Below is a small trained network, with its code and all its weights. Each question gives an input and a class and asks what happens when units are switched off, that is, made to give their printed mean instead of their output.

import numpy as np


def w(rows, s, z=0):
    codes = np.array(rows[::2]) - 128.0
    scale = np.full(codes.shape[1], s)
    scale[-1] = z or s
    return codes * scale


def f(y):
    return y / 2 * (1 + np.tanh(0.7978845608 * (y + 0.044715 * y**3)))


def log_softmax(a):
    a = a - a.max(-1, keepdims=True)
    return a - np.log(np.exp(a).sum(-1, keepdims=True))


def net(x, mask):
    res = np.array(x, float).reshape(1, 4) / 4 @ E
    y = f(res @ A[0][:, :-1].T + A[0][:, -1])
    res = res + np.where(mask, y, B[0][:, -1]) @ B[0][:, :-1]
    return log_softmax(res[-1] @ U[:, :-1].T + U[:, -1])


A, B = {}, {}
E = w([
[115,151,255,42,93,155,14],'x0',
[121,115,153,223,15,25,114],'x1',
[255,162,119,184,79,224,102],'x2',
[105,213,224,224,196,143,181],'x3',
],0.0072)
A[0] = w([
[22,119,127,48,162,84,155,45],'N0',
[228,172,110,130,85,181,105,113],'N1',
[149,80,54,70,56,126,82,105],'N2',
[195,122,129,165,101,189,113,140],'N3',
[151,99,212,75,134,128,81,81],'N4',
[100,194,203,86,139,136,41,82],'N5',
[58,57,166,124,146,62,139,187],'N6',
[255,147,153,148,138,170,89,38],'N7',
[122,129,107,63,194,193,166,112],'N8',
[149,69,44,68,85,134,87,85],'N9',
[147,80,148,36,216,178,166,9],'N10',
[123,119,36,167,199,129,231,57],'N11',
[88,79,162,207,17,81,126,146],'N12',
[80,121,135,64,190,59,169,119],'N13',
[133,33,43,54,90,130,109,67],'N14',
[35,124,135,101,153,92,119,150],'N15',
[185,164,93,157,98,201,121,72],'N16',
[125,91,39,201,154,132,231,132],'N17',
[101,160,195,174,161,157,186,58],'N18',
[92,174,250,92,88,188,97,68],'N19',
[172,137,131,79,215,204,153,52],'N20',
[136,110,201,66,114,123,65,40],'N21',
[104,168,182,194,189,157,169,52],'N22',
],0.0079,0.0015)
B[0] = w([
[122,69,156,170,160,45,138,213],'N0',
[154,38,152,179,162,54,126,224],'N1',
[84,190,164,185,150,152,118,224],'N2',
[139,54,169,172,159,75,160,202],'N3',
[140,112,48,102,31,160,106,188],'N4',
[93,97,63,97,57,178,101,220],'N5',
[169,72,153,131,170,95,130,200],'N6',
[147,62,151,216,126,55,110,218],'N7',
[205,188,181,59,106,80,231,216],'N8',
[17,196,168,203,159,151,130,221],'N9',
[148,178,169,87,68,21,176,217],'N10',
[113,110,65,98,2,180,75,246],'N11',
[253,245,177,22,80,84,244,232],'N12',
[161,29,139,173,163,83,133,202],'N13',
[36,194,156,208,140,156,129,232],'N14',
[156,55,145,174,145,111,111,189],'N15',
[129,27,126,182,146,90,120,204],'N16',
[130,106,52,55,24,162,103,255],'N17',
[3,155,125,207,132,141,105,204],'N18',
[108,119,56,111,38,161,141,232],'N19',
[160,178,170,96,97,31,183,222],'N20',
[106,110,45,114,49,145,99,192],'N21',
[52,191,127,214,145,166,105,217],'N22',
],0.0067,0.0068)
U = w([
[128,88,23,94,58,171,121,94],'0',
[161,2,172,169,159,87,140,111],'1',
[209,223,192,74,103,91,200,104],'2',
[35,202,158,193,144,164,125,101],'3',
[163,121,132,104,151,169,130,248],'4',
[192,147,106,75,249,198,54,7],'5',
],0.013,0.012)

Each question gives the input, the list of numbers given to net, and the class t.
The units are the neurons (one row each of A and B). Each row of codes is followed by its name. A weight is (code - 128) times the scale printed after its matrix; where a second scale follows, it is the last column's (A, B and U).
mask holds one flag per neuron, in row order. A switched-off neuron (its flag False) gives its mean, the last column of its row in B, instead of its output. The means were averaged over made-up inputs and are rounded, as every weight is.
A unit's drop is (log p(t) with every unit on - log p(t) with that unit switched off) / (log p(t) with every unit on - log p(t) with every unit switched off).
The circuit of an input: a set's keep is (log p(t) with only the set's units on - log p(t) with every unit switched off) / (log p(t) with every unit on - log p(t) with every unit switched off). Starting from the 12 units with the biggest drops (on a tie, the unit counted first), units are removed one at a time, each time the one whose removal leaves the highest keep (on an exact tie, the one counted first), for as long as the keep stays at least 0.8.
units of the circuit, in order: the units of the circuit, biggest drop first
unit that matters most: the unit with the biggest drop
top k neurons: the k neurons with the biggest drops, biggest first
drop of u: that unit's drop, to one decimal
input [2,-8,0,-8], class 2: units of the circuit, in order => [N8]
input [-6,-3,-6,6], class 0: top 2 neurons => [N11 N17]
input [1,-4,2,-5], class 3: units of the circuit, in order => [N9 N14]
input [7,-6,3,-2], class 0: top 2 neurons => [N5 N21]
input [3,-5,-6,4], class 1: top 3 neurons => [N13 N12 N0]
input [5,-5,-3,3], class 0: top 2 neurons => [N5 N12]
input [7,2,3,-8], class 3: top 4 neurons => [N9 N2 N14 N17]
input [-1,-3,-5,5], class 1: top 3 neurons => [N13 N14 N9]
input [-2,0,5,-6], class 3: top 3 neurons => [N9 N14 N2]
input [-8,-6,-8,2], class 0: top 3 neurons => [N11 N17 N1]
input [-7,-1,-2,7], class 0: top 2 neurons => [N17 N11]
input [8,-5,5,7], class 0: top 2 neurons => [N19 N5]
input [1,1,-5,-7], class 3: top 2 neurons => [N14 N9]
input [-3,1,-1,2], class 4: unit that matters most => N19
input [-8,-7,-7,7], class 0: top 2 neurons => [N11 N17]
input [3,3,3,2], class 4: top 2 neurons => [N17 N11]
input [-2,3,-6,-7], class 3: top 4 neurons => [N14 N9 N2 N1]
input [0,4,-8,7], class 1: drop of N6 => 0.2
input [-8,-5,-6,4], class 0: drop of N17 => 0.4
input [-1,0,8,7], class 1: drop of N7 => 0.1
input [4,-5,-2,-8], class 3: drop of N22 => 0.0
input [3,2,1,-4], class 3: unit that matters most => N17
